Here is a tiny trained network, its code and every weight. The questions are about switching its units off for an input and a class, where a switched-off unit gives its printed mean instead of its output.

import numpy as np


def w(rows, s, z=0):
    codes = np.array(rows[::2]) - 128.0
    scale = np.full(codes.shape[1], s)
    scale[-1] = z or s
    return codes * scale


def f(y):
    return np.maximum(y, 0)


def log_softmax(a):
    a = a - a.max(-1, keepdims=True)
    return a - np.log(np.exp(a).sum(-1, keepdims=True))


def net(x, mask):
    res = np.array(x, float).reshape(1, 3) / 4 @ E
    y = f(res @ A[0][:, :-1].T + A[0][:, -1])
    res = res + np.where(mask, y, B[0][:, -1]) @ B[0][:, :-1]
    return log_softmax(res[-1] @ U[:, :-1].T + U[:, -1])


A, B = {}, {}
E = w([
[165,65,79,83,116,97,247],'x0',
[83,144,136,54,124,2,88],'x1',
[247,176,229,140,115,81,163],'x2',
],0.015)
A[0] = w([
[114,132,152,48,133,67,120,7],'N0',
[158,134,168,156,57,98,112,168],'N1',
[103,151,144,85,104,46,134,24],'N2',
[110,195,162,173,117,162,45,184],'N3',
[87,95,68,84,119,183,108,173],'N4',
[127,51,93,99,121,93,215,176],'N5',
[74,56,87,118,117,156,108,99],'N6',
[125,163,134,171,129,165,80,140],'N7',
[119,173,176,163,169,159,66,141],'N8',
[204,181,156,129,122,93,116,164],'N9',
[126,119,141,151,166,115,118,57],'N10',
[129,187,186,154,151,179,47,68],'N11',
[69,141,116,100,175,115,35,150],'N12',
[148,120,105,117,99,75,97,163],'N13',
[100,129,145,55,103,9,104,174],'N14',
[96,134,109,99,193,152,113,153],'N15',
[88,102,55,143,153,148,116,184],'N16',
[69,123,65,100,169,179,144,86],'N17',
[121,127,139,95,108,138,107,124],'N18',
[64,169,113,170,107,88,78,158],'N19',
[149,76,80,92,90,99,179,15],'N20',
[70,109,98,124,115,151,131,191],'N21',
[51,134,93,127,163,82,36,149],'N22',
[188,125,182,160,101,129,231,107],'N23',
[193,131,180,106,84,152,159,126],'N24',
[136,65,111,106,138,104,193,166],'N25',
[91,141,122,91,108,118,42,109],'N26',
[75,184,128,40,67,7,128,45],'N27',
[100,102,113,119,151,198,124,156],'N28',
[112,188,177,188,173,150,56,152],'N29',
[151,154,188,168,141,110,114,109],'N30',
[137,181,149,140,142,107,124,41],'N31',
[173,171,179,152,97,87,135,27],'N32',
[68,159,109,115,128,85,10,180],'N33',
[80,81,73,113,161,171,122,107],'N34',
[91,150,97,92,172,79,47,179],'N35',
],0.015,0.013)
B[0] = w([
[253,24,78,54,50,237,198,172],'N0',
[143,133,80,86,107,163,167,187],'N1',
[242,45,170,113,136,154,122,178],'N2',
[137,89,185,157,176,95,73,230],'N3',
[163,82,180,171,152,93,81,223],'N4',
[175,61,126,107,98,187,162,242],'N5',
[170,74,94,100,75,176,171,200],'N6',
[124,101,167,154,154,114,112,189],'N7',
[139,74,181,146,157,138,103,203],'N8',
[178,75,125,126,92,198,152,214],'N9',
[154,127,142,108,116,112,128,129],'N10',
[174,35,118,115,129,187,144,200],'N11',
[88,201,79,98,104,134,145,220],'N12',
[102,142,135,132,142,115,141,175],'N13',
[74,151,196,201,238,67,43,250],'N14',
[92,149,114,128,140,126,130,179],'N15',
[126,96,198,180,185,102,72,220],'N16',
[191,69,159,132,127,100,117,200],'N17',
[135,149,140,130,109,122,131,141],'N18',
[105,185,93,98,97,114,152,200],'N19',
[59,159,199,234,230,10,13,178],'N20',
[82,163,154,141,173,91,73,205],'N21',
[92,203,80,104,101,134,156,229],'N22',
[108,170,57,64,72,93,165,230],'N23',
[129,161,79,94,80,104,133,200],'N24',
[153,148,98,91,79,150,175,214],'N25',
[97,165,123,114,107,118,151,190],'N26',
[164,44,218,181,189,144,74,228],'N27',
[139,93,162,136,150,94,110,198],'N28',
[151,60,168,165,168,135,102,220],'N29',
[134,95,163,163,153,148,121,175],'N30',
[124,154,154,122,139,84,107,143],'N31',
[59,138,218,217,199,71,45,177],'N32',
[96,203,59,103,90,143,165,243],'N33',
[199,56,145,142,146,126,120,206],'N34',
[101,194,82,102,104,141,171,220],'N35',
],0.014,0.024)
U = w([
[98,137,155,169,187,63,81,28],'0',
[210,49,123,94,100,191,173,254],'1',
[80,250,36,52,60,120,218,177],'2',
],0.018,0.0052)

Each question gives the input, the list of numbers given to net, and the class t.
The units are the neurons (one row each of A and B). Each row of codes is followed by its name. A weight is (code - 128) times the scale printed after its matrix; where a second scale follows, it is the last column's (A, B and U).
mask holds one flag per neuron, in row order. A switched-off neuron (its flag False) gives its mean, the last column of its row in B, instead of its output. The means were averaged over made-up inputs and are rounded, as every weight is.
A unit's drop is (log p(t) with every unit on - log p(t) with that unit switched off) / (log p(t) with every unit on - log p(t) with every unit switched off).
The circuit of an input: a set's keep is (log p(t) with only the set's units on - log p(t) with every unit switched off) / (log p(t) with every unit on - log p(t) with every unit switched off). Starting from the 12 units with the biggest drops (on a tie, the unit counted first), units are removed one at a time, each time the one whose removal leaves the highest keep (on an exact tie, the one counted first), for as long as the keep stays at least 0.8.
circuit, biggest first: the units of the circuit, biggest drop first
most important unit: the unit with the biggest drop
top k neurons: the k neurons with the biggest drops, biggest first
drop of u: that unit's drop, to one decimal
input [-8,-5,2], class 1: top 3 neurons -> (N11, N14, N20)
input [-3,-2,6], class 1: top 2 neurons -> (N14, N9)
input [8,-2,6], class 2: circuit, biggest first -> (N23)
input [-3,-1,1], class 1: top 3 neurons -> (N14, N20, N32)
input [7,1,-7], class 0: top 4 neurons -> (N20, N21, N16, N0)
input [-4,8,-5], class 2: top 2 neurons -> (N33, N22)
input [5,7,2], class 1: top 2 neurons -> (N0, N2)
input [-4,-8,0], class 0: top 2 neurons -> (N5, N0)
input [-5,0,4], class 1: top 3 neurons -> (N14, N11, N20)
input [6,1,-8], class 0: top 3 neurons -> (N20, N21, N16)
input [2,6,4], class 1: top 3 neurons -> (N0, N2, N9)
input [-2,-3,4], class 1: drop of N14 -> 4.1
input [4,-3,5], class 2: drop of N23 -> 0.1
input [-8,-1,7], class 1: most important unit -> N11
input [3,7,6], class 1: drop of N2 -> 1.9
